(in the rows, 128 means zero)
Each row of numbers belongs to one of the objects below and depends on some of the facts about them. Some rows are named. Which object is each other row?

Known rows:
zasi: [119 147 154 146 151 149 163 113  94 168 105  85 164 128 156  59 155 139
 139 123 107 126 114 144 108 177 112 141 128 161  96 110 193 110 161 102
 137 162 130 142 159 106 140 117 138  95 151  85 114 136]
situk: [151 126 119 144 123 117 122 152 130 152  85  96 157 128 152 102 131 126
  72 132 142 180 126 151  97 120 142 154 125 138 125 152 124 113 137 128
 154 165 130 126 134 149 120 124 126 119 106 142  87 105]
kivi: [106 133 137 130 156 133 173 133  83 195  94 105 165 119 194  98 151 145
 150 135 107 118 119 142 118 198 110 128 176 156 109  56 177 123 144 134
 121 158 136 122 186 126 159 145 118  98 160  97 113 120]
loflun: [148 112  96 121 126 136 120  96 129 159 108 110 140 139 120 139 143 153
 136 134 115 156 122 143 100 162 118 138 138 152 120 139 145 102 113  91
 153 126 124 117 136 136 110 102 122  99  96  98 103 113]
brekletil: [115 146 150  91 110 111 112 141 147 165 118 132  95 148 171  91 180 138
 146 174 141 133 159 189 125 134 156 182 162 147 135 168 129 155 105 146
 106 124 114 135 100 142 138 113 104 107 133 160 127 122]
kigrur: [125 157 129 151 132 146 137 115 113 140 124 101 122 131 121 121 142 131
 118 106 139 150 143 142 127 153 124 123 113 136 108 132 155  92 130  98
 144 130 137 122 132 121 111 114 146 113 121 121  81 129]
skaplinus: [129 124 121 136 134 126 152 129 107 171 101 116 141 127 144 114 146 135
 124 131 134 147 125 149 112 175 116 140 148 133 130  99 157 117 122 120
 136 146 134 112 147 143 134 117 124 113 129 114 112 114]
rezum: [ 97 164 146  96  96 122 109 131 151 166 114 123  81 145 175  93 182 137
 141 173 152 130 160 186 134 121 157 159 160 130 131 163 145 126 102 128
 103 137 133 134  93 134 128 102 117 103 126 172 107 122]
mibek: [105 150 175  93 126  95 111 127 139 151 140 126  93 161 146  89 169 146
 143 178 151 130 178 166 113 142 159 190 163 156 106 192 148 152 101 158
 104 127 121 145  81 132 146  99  89 112 133 151 123 118]
mivuka: [112 146 150  90 111  99 114 142 145 162 120 126  92 145 167 104 174 133
 145 180 134 135 162 191 125 131 157 190 167 145 135 170 132 144 104 144
 108 140 117 137  98 140 135 106 102 106 124 162 129 124]
zipok: [148 110 136 182 118 107  57 153 151 178 160 115 170 142 108 112 130 117
 109 140 155 157 106 176  76 174 120 157 136 116 145  67 122 107 103  93
 114 137 102 134 116 155  81  77  99 130 124  77 132 120]
vudezal: [141 141 122 133 132 109 130 150 137 122 136 109 101 134 105 154 148 129
 119 134 125 153 149 120 137 166 135 141 155 154 125 115 120 126 129 141
 144 127 129 103 146 118 121 149 142 132 132 151  76 129]
gotril: [162 130  96 164 148 118 135 140 125 169  81 101 132 138 143  91 141 130
  59  95 119 192 123 162 109 117 125 176 129 156 124 147 131 121 151 127
 159 153 115 124 117 172 129 122 123 118  93 133 121 105]
bozaple: [146 158  41 173 158 167 136  92 114 166  99 180 124 111  70  93 165 157
 106 109 107 186 143 165 154 119 142 157 113 131 178 106 161 151 163 137
 138  94 120 124 130 211 143 124 135 138 123  73 173  94]
losastor: [136 155 208 144 171 167 135 114 119 113 117  35 149 139 135  87 151 101
 126 120  99 133 120 102  99 149 113 166 119 178  99 130 182 154 157 114
 159 135 148 134 141  80 117 143 140 126 130  88  75 167]
voklun: [131 146 165  93 117 108 120 173 154 122 146  95  94 142 131 137 170 132
 135 173 121 131 170 131 134 133 159 181 173 161 130 143 110 164 125 160
 130 119 122 129 103 110 127 148 122 131 141 179 100 138]
nidratran: [144 130 148 151 145 106 148 145 125 142 130  76  73 137 110 130 155 133
 108 110 110 152 149 114 132 172 116 159 161 170 118 138 137 134 135 141
 152 138 123 105 108 126 127 139 125 109 105 145  82 140]
kiper: [135 124 117 134 113 133 134 131 118 146 111 103 133 132 139 131 145 136
 121 128 139 160 137 149 115 148 120 138 142 126 130 138 145 107 117 124
 148 142 132 113 133 144 123 109 129 122 108 133  94 111]
nilok: [124 156 168 117 136  68 137 126 141 146 139 161 133 131 190  83 205 133
 146 158 146 137 138 225 130 125 162 191 135 153 118 199 126 155 121 134
 111 112 116 172 111 146 108  93 135  98 159 180 171 109]
skeflam: [120 144 130 114 114 107 121 142 137 157 122 121 113 137 157  96 165 132
 132 162 141 143 150 177 121 131 151 161 158 142 127 159 133 131 107 134
 117 144 121 133 108 139 124 103 116 113 120 158 117 116]

Facts:
Φ: uses; Δ: refers to
plifubun	Φ	bekatrol; rezum	Φ	flozaplo; bredro	Φ	gera; bredro	Φ	kabroflem
deskol	Φ	rebe; deskol	Φ	klubra; loflun	Φ	luklil; dreflon	Φ	seklir
dreflon	Φ	flozaplo; bekatrol	Φ	mibek; bekatrol	Φ	vavogin; papin	Φ	flozaplo
voklun	Φ	gera; voklun	Φ	flozaplo; pleflol	Φ	trebra; fivi	Φ	stogal
vudezal	Φ	gera; vudezal	Φ	papin; gupus	Φ	bozaple; luklil	Φ	pleflol
vena	Φ	papin; liflon	Φ	mivuka; liflon	Φ	segras; liflon	Φ	sibedar
dritral	Φ	dostu; dritral	Φ	stistek; rigome	Φ	plepek; rigome	Φ	planol
stugras	Φ	flozaplo; skaplinus	Φ	skegrok; skaplinus	Φ	liklol; nidratran	Φ	gera
nidratran	Φ	minosti; nidratran	Φ	nanol; tustaplum	Φ	situk; tustaplum	Φ	flozaplo
kiper	Φ	droge; brupluk	Φ	kivi; kabroflem	Φ	flozaplo; kabroflem	Φ	gidapun
bikam	Φ	kleves; kigrur	Φ	zotam; flidel	Φ	mefes; flidel	Φ	gera
kivi	Φ	skegrok; kivi	Φ	flubror; minosti	Φ	kleves; minosti	Φ	raklon
minosti	Φ	gotril; balitim	Φ	skodruk; dromavil	Φ	losastor; seklir	Φ	bozaple
bozaple	Φ	nufar; bozaple	Φ	gotril; pufesem	Φ	kludrul; plaflem	Φ	dromavil
mazu	Φ	raklon; dropon	Φ	gera; dropon	Φ	flozaplo; nanol	Φ	bekatrol
nanol	Φ	flozaplo; stistek	Φ	nilok; stistek	Φ	detruver; zegas	Φ	nilok
zegas	Φ	flubror; brekletil	Φ	flozaplo; tastu	Φ	klubra; tastu	Φ	flozaplo
raklon	Φ	nilok; zasi	Φ	flubror; trutoves	Φ	voklun; mibek	Φ	flozaplo
stosis	Φ	sibedar; stosis	Φ	brekletil; brases	Φ	kleves; brases	Φ	flozaplo
mivuka	Φ	flozaplo; gremo	Φ	dromavil; gremo	Φ	stistek; gremo	Φ	voklun
nufar	Φ	flozaplo; flubror	Φ	flozaplo; nilok	Φ	flozaplo; plepek	Φ	zotam
plepek	Φ	gera; sabogren	Φ	flabil; sabogren	Φ	gera; losastor	Φ	kleves
losastor	Φ	gera; losastor	Φ	flubror; zotam	Φ	gera; zotam	Φ	flubror
gidapun	Φ	bikam; planol	Φ	rezum; klebe	Φ	nufar; tofis	Φ	raklon
tofis	Φ	detruver; tofis	Φ	zipok; skeflam	Φ	flozaplo; skeflam	Φ	droge
poze	Φ	gera; poze	Φ	kivi; liklol	Φ	flubror; tidren	Φ	gotril
floger	Φ	detruver; voki	Φ	nilok; klubra	Φ	dropon; klubra	Φ	flozaplo
stapi	Φ	gera; stapi	Φ	brases; trebra	Φ	gera; trebra	Φ	flozaplo
fiklo	Φ	flozaplo; fiklo	Φ	mibek; segras	Φ	minosti; sibedar	Φ	gera
zipok	Φ	dropon; skodruk	Φ	mefes; plifubun	Δ	kigrur; bredro	Δ	skeflam
deskol	Δ	pleflol; loflun	Δ	vavogin; bekatrol	Δ	skodruk; stogal	Δ	stapi
vudezal	Δ	vena; luklil	Δ	liklol; rigome	Δ	tustaplum; skaplinus	Δ	dritral
situk	Δ	tidren; nidratran	Δ	liklol; tustaplum	Δ	situk; kiper	Δ	tidren
dostu	Δ	bekatrol; brupluk	Δ	mibek; brupluk	Δ	vavogin; kigrur	Δ	skeflam
rebe	Δ	dritral; kivi	Δ	bozaple; flozaplo	Δ	liflon; dromavil	Δ	zegas
seklir	Δ	situk; bozaple	Δ	raklon; bozaple	Δ	tidren; pufesem	Δ	dropon
pufesem	Δ	raklon; plaflem	Δ	pufesem; droge	Δ	nilok; mazu	Δ	zegas
nanol	Δ	segras; stistek	Δ	segras; brekletil	Δ	bozaple; brekletil	Δ	kabroflem
detruver	Δ	gupus; zasi	Δ	dropon; zasi	Δ	raklon; troko	Δ	skeflam
mibek	Δ	mefes; mibek	Δ	situk; kleves	Δ	fiklo; mivuka	Δ	tustaplum
mivuka	Δ	gupus; nufar	Δ	stugras; flubror	Δ	losastor; nilok	Δ	mivuka
sabogren	Δ	zipok; losastor	Δ	luklil; gera	Δ	mivuka; klebe	Δ	zasi
skeflam	Δ	pufesem; kludrul	Δ	skaplinus; kludrul	Δ	pufesem; voki	Δ	skeflam
voki	Δ	vavogin; klubra	Δ	mivuka; klubra	Δ	zegas; klubra	Δ	dropon
klubra	Δ	fiklo; klubra	Δ	minosti; stapi	Δ	luklil; segras	Δ	dreflon
sibedar	Δ	flabil; sibedar	Δ	stistek; skodruk	Δ	situk; skodruk	Δ	bozaple
skodruk	Δ	raklon; skodruk	Δ	kivi

Rows to name:
No name comes twice in this set of rows, the named rows included.
[152 133 156 190 176 113 152  86 127 166 103  69  70 133 167  98 176 116
  80  55 101 175  96 175 119 152  78 189 160 180 136 165 163 151 146 109
 154 139 133 114  95 184 125 108 123  87  68 105 120 134] => minosti
[150 137 133 155 156  95 161 114 109 112 138 142 146 114 152 114 171 135
 118 119 135 159 113 187 139 159 126 153 108 141 116 165 129 135 136 114
 145 100 131 149 152 149 106  99 163  99 137 156 133 100] => voki
[135 119 117 154 111 125 106 129 137 164 132 113 135 137 120 117 131 130
 114 131 134 160 126 155 112 155 117 145 139 122 138 104 137 109 112 110
 131 132 126 122 137 151 112 103 121 123 121 112 110 117] => deskol
[135 113 207 123 121 190 120 154 109 100 131  10 181 127  92 116 148  93
 133 135 103 139 133 127  77 114 124 177 115 103 135 149 175 169 127  99
 166 112 154 103 126 117 130 112 129 125  90  93 113 135] => dromavil
[141 126 159 154 154  90 138 132  97  85 151 143 195 101 154 148 171 120
 121 114 155 145 114 198 129 144 135 142 116 108 125 139 115 140 122 102
 150  65 144 149 175 163  91 102 168 112 152 179 143  81] => stistek
[129 145 159 157 187 189 106  40 137 104 106 121 139 144 164 143 128 113
 118 120 168 152  94 149 112 148  85 148 136 149 128 144 144 148 107 105
 144 109 167 130 162 141  73 110 139 147 100  78  58 143] => bikam
[164 139 114 143 141  95 131 178 153 125 117  91 116 138 118 135 132 121
  68 135 122 171 151 104 128 140 156 151 133 172 106 132  97 117 143 150
 172 154 116 115 132 108 108 157 134 148 133 172  57 134] => gera
[121 137 145 140 105 101  58 158 163 203 154 131 140 148 156  84 159 126
 134 175 153 144 132 195  88 143 145 182 162 129 140 100 127 122  92 106
  86 150  90 144  92 155 102  80  78 128 140 112 135 126] => klubra
[141 134  88 146 140 145 140 123 120 153 113 131 132 129 102 111 149 142
 128 130 121 163 139 151 138 142 133 143 125 132 148 133 151 131 135 121
 142 119 132 120 134 166 129 116 132 122 122 110 127 112] => klebe
[131 118 158 154 152  96 140 117 105 119 136 113 112 150  94 137 109 136
 124 114 144 144 159 101 103 188 106 160 143 152  97 164 165 129 107 140
 133 121 140 124 135 134 148  92 118 103 112 120  96 107] => plifubun
[179  87  94 151 104 117 148 150 147 147 104 126 131 139 143  75 116 138
  61 141 156 184 128 135 133 140 114 142  96 114 134 169 125 120 128 154
 171 187 115 133 135 128 107 103 148 152 106 140 132 139] => mefes
[133 154 153 139 112  84  68 166 178 169 161 121  98 150 132 108 161 128
 129 171 141 136 150 154 111 150 166 177 159 157 122  96 108 127 106 137
  97 140  93 144  98 121 102 114  90 130 153 136 110 142] => dropon

The same objects again, as new rows of numbers:
Some objects and their rows:
floger: [135 120 145 128 131 128 127 124 129 157 100 129 128 127 124 116 137 132
 125 136 125 136 111 127 134 120 106 127 123 126 128 133 138 111]
kigrur: [121 125 125 126 129 113 125 121 123 134 142 125 135 128 130 124 129 125
 134 139 125 121 132 121 123 129 129 130 121 132 133 129 121 125]
zegas: [126 127 133 127 128 114 127 123 126 138 131 130 130 127 129 120 132 128
 131 141 126 123 128 124 129 126 126 128 118 127 131 129 128 123]
pufesem: [ 90 131  92 137 168 183 136  63 139 118 100 210 141  95  99 111 140 131
  90 159  92 161 166 133 112 134 188 143 238 109  95 159 162 131]
loflun: [103 139 118 136 138  84 112 131 105 109 100 161 121 119 113 147 122 129
 144 118 149 153 117 110 113 104 133 111  98 123 134 134 114 115]
gera: [132 124 120 128 126 139 128 135 130 125 124 120 127 137 129 133 123 130
 129 118 137 131 127 132 122 139 129 127 135 131 123 125 125 132]
liflon: [126 127 131 126 131 118 128 124 124 131 128 125 131 126 130 126 127 128
 126 135 124 125 127 123 134 125 127 130 121 131 134 130 123 125]
luklil: [108 137 117 136 135 100 115 136 112 109 100 153 120 125 115 148 120 130
 142 114 151 153 119 116 111 114 134 113 110 123 129 132 116 121]
balitim: [147 145 158 130 123 145 126  96  97 105 133  98 158 127 111 124 142 136
 134 108 114  92 128 169 110 113 132 120 147 127 133 131 110 116]
gotril: [133 131 140 128 131 147 132 142 132 126 113 121 112 136 141 137 122 133
 126 114 135 134 132 134 133 137 136 133 129 126 126 125 126 132]
pleflol: [114 133 119 133 133 109 119 133 117 115 109 142 122 127 120 143 121 130
 137 119 144 145 122 120 118 122 131 118 115 126 128 131 120 124]
nidratran: [128 127 132 126 130 117 128 125 127 128 129 130 131 127 132 124 129 128
 126 134 124 124 128 122 134 124 127 129 122 130 134 130 124 125]
kivi: [130 125 126 129 126 115 129 128 128 133 141 137 126 137 129 122 133 129
 135 142 139 118 136 130 114 137 131 126 120 124 124 124 127 130]
vena: [123 128 124 127 128 116 127 121 127 129 137 121 135 122 129 126 124 126
 126 136 122 124 127 119 134 125 130 131 122 135 135 128 122 126]
mivuka: [129 126 127 127 128 127 128 131 130 126 124 121 127 129 130 131 125 128
 125 128 130 132 127 126 131 132 127 129 128 132 129 129 126 131]
mazu: [134 123 141 126 133 120 127 124 126 145 110 128 126 127 128 122 135 130
 123 137 124 131 120 126 137 123 115 129 121 127 132 133 130 118]
plaflem: [114 123 132 128 130 124 124 124 126 140 134 120 136 128 130 122 129 126
 138 134 120 128 126 119 128 128 120 132 125 129 133 132 127 119]
sabogren: [142 121 114 121 129 131 128 114 118 138 135 141 136 128 132 121 127 128
 122 119 128 124 121 116 122 118 140 127 129 139 130 116 112 125]
dromavil: [121 123 128 129 128 133 125 130 130 134 129 120 131 132 129 126 126 128
 136 129 129 131 125 125 125 133 123 130 131 130 127 130 129 126]
planol: [115 126 119 129 127 127 125 131 129 123 138 112 134 131 130 133 121 125
 134 129 126 130 130 123 126 137 129 132 131 133 130 130 124 131]

Name these rows:
No name comes twice in this set of rows, the named rows included.
[128 125 126 128 127 120 128 129 127 132 135 128 127 133 128 125 129 129
 132 134 134 123 132 128 122 135 128 128 123 127 126 127 127 129] => flubror
[132 132 138 128 127 127 127 113 114 123 132 115 142 127 122 125 133 130
 130 124 121 112 128 139 121 122 130 125 131 130 132 128 117 121] => flidel
[155 112 101 118 128 159 131 122 122 134 127 143 132 140 132 128 119 131
 118  96 142 131 117 120 113 128 149 125 142 143 117 107 113 135] => flabil
[128 133 136 127 130 119 130 128 127 129 129 127 124 123 136 127 128 129
 125 133 123 126 131 124 136 123 134 132 115 128 135 127 124 126] => dreflon
[128 124 138 122 124 112 135 127 126 114 146 120 125 124 120 127 135 128
 121 133 118 147 129 117 122 118 125 131 107 128 131 125 136 132] => skeflam
[137 130 115 134 114 117 130 129 136 125 109 112 119 123 113 138 103 133
 104 153 142 121 120 147 135 139 134 128 112 144 120 119 136 145] => situk
[132 123 139 127 130 124 128 124 128 147 113 128 129 126 127 121 134 130
 126 135 125 131 119 125 134 123 116 128 122 128 131 131 131 117] => tofis
[123 126 129 127 128 120 126 123 125 135 131 125 134 125 129 123 128 127
 130 133 123 128 125 121 131 124 125 130 124 131 133 128 125 123] => trutoves
[120 125 123 129 127 126 127 131 130 124 135 114 131 130 130 131 121 126
 131 129 127 130 130 124 128 136 127 131 129 132 130 129 124 131] => rezum
[115 131 143 135 116 144 125 130 141 148 133 134 138 123 128 108 124 131
 144 121 124 132 113 119 126 114 125 133 124 125 125 121 142 112] => dritral
[115 126 122 127 129 117 124 125 124 129 142 117 137 127 130 128 126 125
 134 134 121 124 131 120 128 130 129 133 125 133 135 131 121 127] => rigome

The same objects again, as new rows of numbers:
Some objects and their rows:
nanol: [127 120 134 119 123 122 123 129 124 115 152 125 130 126 126 132 129 133
 127 125 129 131 127 139 142 131]
gupus: [145 133 137 126 120 126 106 129 102 105 112 128 149 127 142 120 139 133
 124 131 132  95 141 119 140 131]
klubra: [111 116 136 128 119 124 122 121 122 122 138 130 120 125 132 132 132 124
 136 125 132 125 122 141 134 135]
sabogren: [104 129 141 126 123 125 115 128 114 144 159 134 164 127 127 116 133 134
 161 131 115 132 114 132 135 131]
skeflam: [138 133 130 112 133 113 118 132 128 139 127 126 135 119 131 120 136 133
 147 119 125 119 133 128 119 137]
nilok: [112 117 134 121 124 133 125 125 126 125 136 123 130 127 135 128 128 130
 133 120 121 130 124 136 138 123]
liklol: [138 115 128 121 117 123 129 112 126 130 125 125 140 124 139 137 119 124
 133 128 128 143 114 131 123 118]
zotam: [126 117 134 124 124 119 123 120 123 119 141 126 135 126 132 132 127 126
 142 125 125 138 120 142 132 129]
poze: [133 118 129 123 123 130 123 123 121 129 116 129 149 125 133 132 128 127
 143 125 127 137 117 133 125 128]
dropon: [114 119 135 124 122 126 124 123 123 122 140 126 127 126 132 129 131 128
 137 122 126 129 122 139 134 130]
bikam: [123 120 134 121 127 120 123 123 123 108 144 122 127 129 131 130 130 129
 138 119 125 134 122 146 136 130]
stistek: [105 107 137 126 126 137 126 125 131 125 140 122 133 126 137 131 125 128
 134 120 112 128 130 135 143 118]
bozaple: [134 130 139 122 118 118 115 124 109 109 132 125 136 128 141 124 134 131
 123 130 129 107 136 126 141 127]
deskol: [ 99 111 134 142 113 132 118 126 123 125 116 144 110 124 134 137 140 119
 138 126 142 113 116 146 128 146]
dreflon: [134 125 135 122 124 130 116 129 113 119 116 129 141 126 135 125 135 131
 134 124 130 115 130 129 136 134]
stosis: [125 121 135 121 129 130 118 130 119 124 124 129 138 127 129 127 134 130
 144 121 126 129 122 138 132 136]
skaplinus: [149 112 123 122 116 131 128 116 125 135  99 128 150 122 138 139 120 125
 137 128 130 142 113 123 116 119]
balitim: [ 89 145 131 126 138  80 114 158 101 131  87 130 144 116 116 146 139 123
 144 145 130 135 125 157 154 111]
stogal: [134 194 111 161 103 117 150 164 131   6 161 124 128 116 150 122 112  89
 120 129 133 135 149 145 186 106]
skegrok: [138 117 127 120 110 113 135 102 129 129 136 119 135 123 142 140 113 121
 127 132 128 147 110 129 122 112]

Rows to name:
No name comes twice in this set of rows, the named rows included.
[153 153 125 103 139  89 117 138 137 156 136 121 129 110 131 110 139 139
 157 114 120 108 143 120 105 141] => kiper
[129 116 134 119 115 108 126 137 132 104 196 119 120 126 118 140 121 142
 101 130 136 139 129 142 160 131] => vavogin
[131 115 137 123 130 115 118 118 122 106 147 126 130 128 131 132 129 124
 145 124 126 141 125 148 134 137] => planol
[137 148 131 103 129  81 126 121 139 145 168 115 115 114 134 115 131 133
 144 120 121 118 139 129 115 133] => droge
[103  85 149 134 121 131 123 119 143 129 177 120 138 121 151 139 109 120
 130 137  93 130 155 124 167 104] => dostu
[120 110 131 119 121 128 125 122 117 122 151 123 137 122 130 131 125 126
 141 122 128 127 127 145 128 132] => trebra
[126 109 131 127 135 134 117 130 127 108 125 127 139 127 133 134 130 129
 148 115 118 135 122 144 135 130] => plaflem
[142 127 138 123 122 130 110 129 106 116 112 130 148 127 138 122 137 132
 130 129 132 105 138 121 137 133] => klebe
[119  92 122 118 118 139 131 121 109 122 165 118 144 114 127 136 118 124
 146 117 134 116 133 153 116 133] => pleflol
[119  81 114 117 115 147 135 125 103 119 178 116 152 109 126 139 112 123
 149 112 138 108 137 158 108 134] => luklil
[123 131 139 122 116 110 120 118 114 102 150 118 127 129 140 125 129 131
 119 127 126 114 132 132 144 122] => gotril
[118 121 138 118 120 114 126 115 125 120 159 121 122 127 132 129 125 127
 129 126 126 132 124 139 136 128] => flozaplo
[ 84 112 129 123 130 162 129 139 132 135 111 120 131 127 135 124 133 138
 134 104 113 119 120 130 139 113] => floger

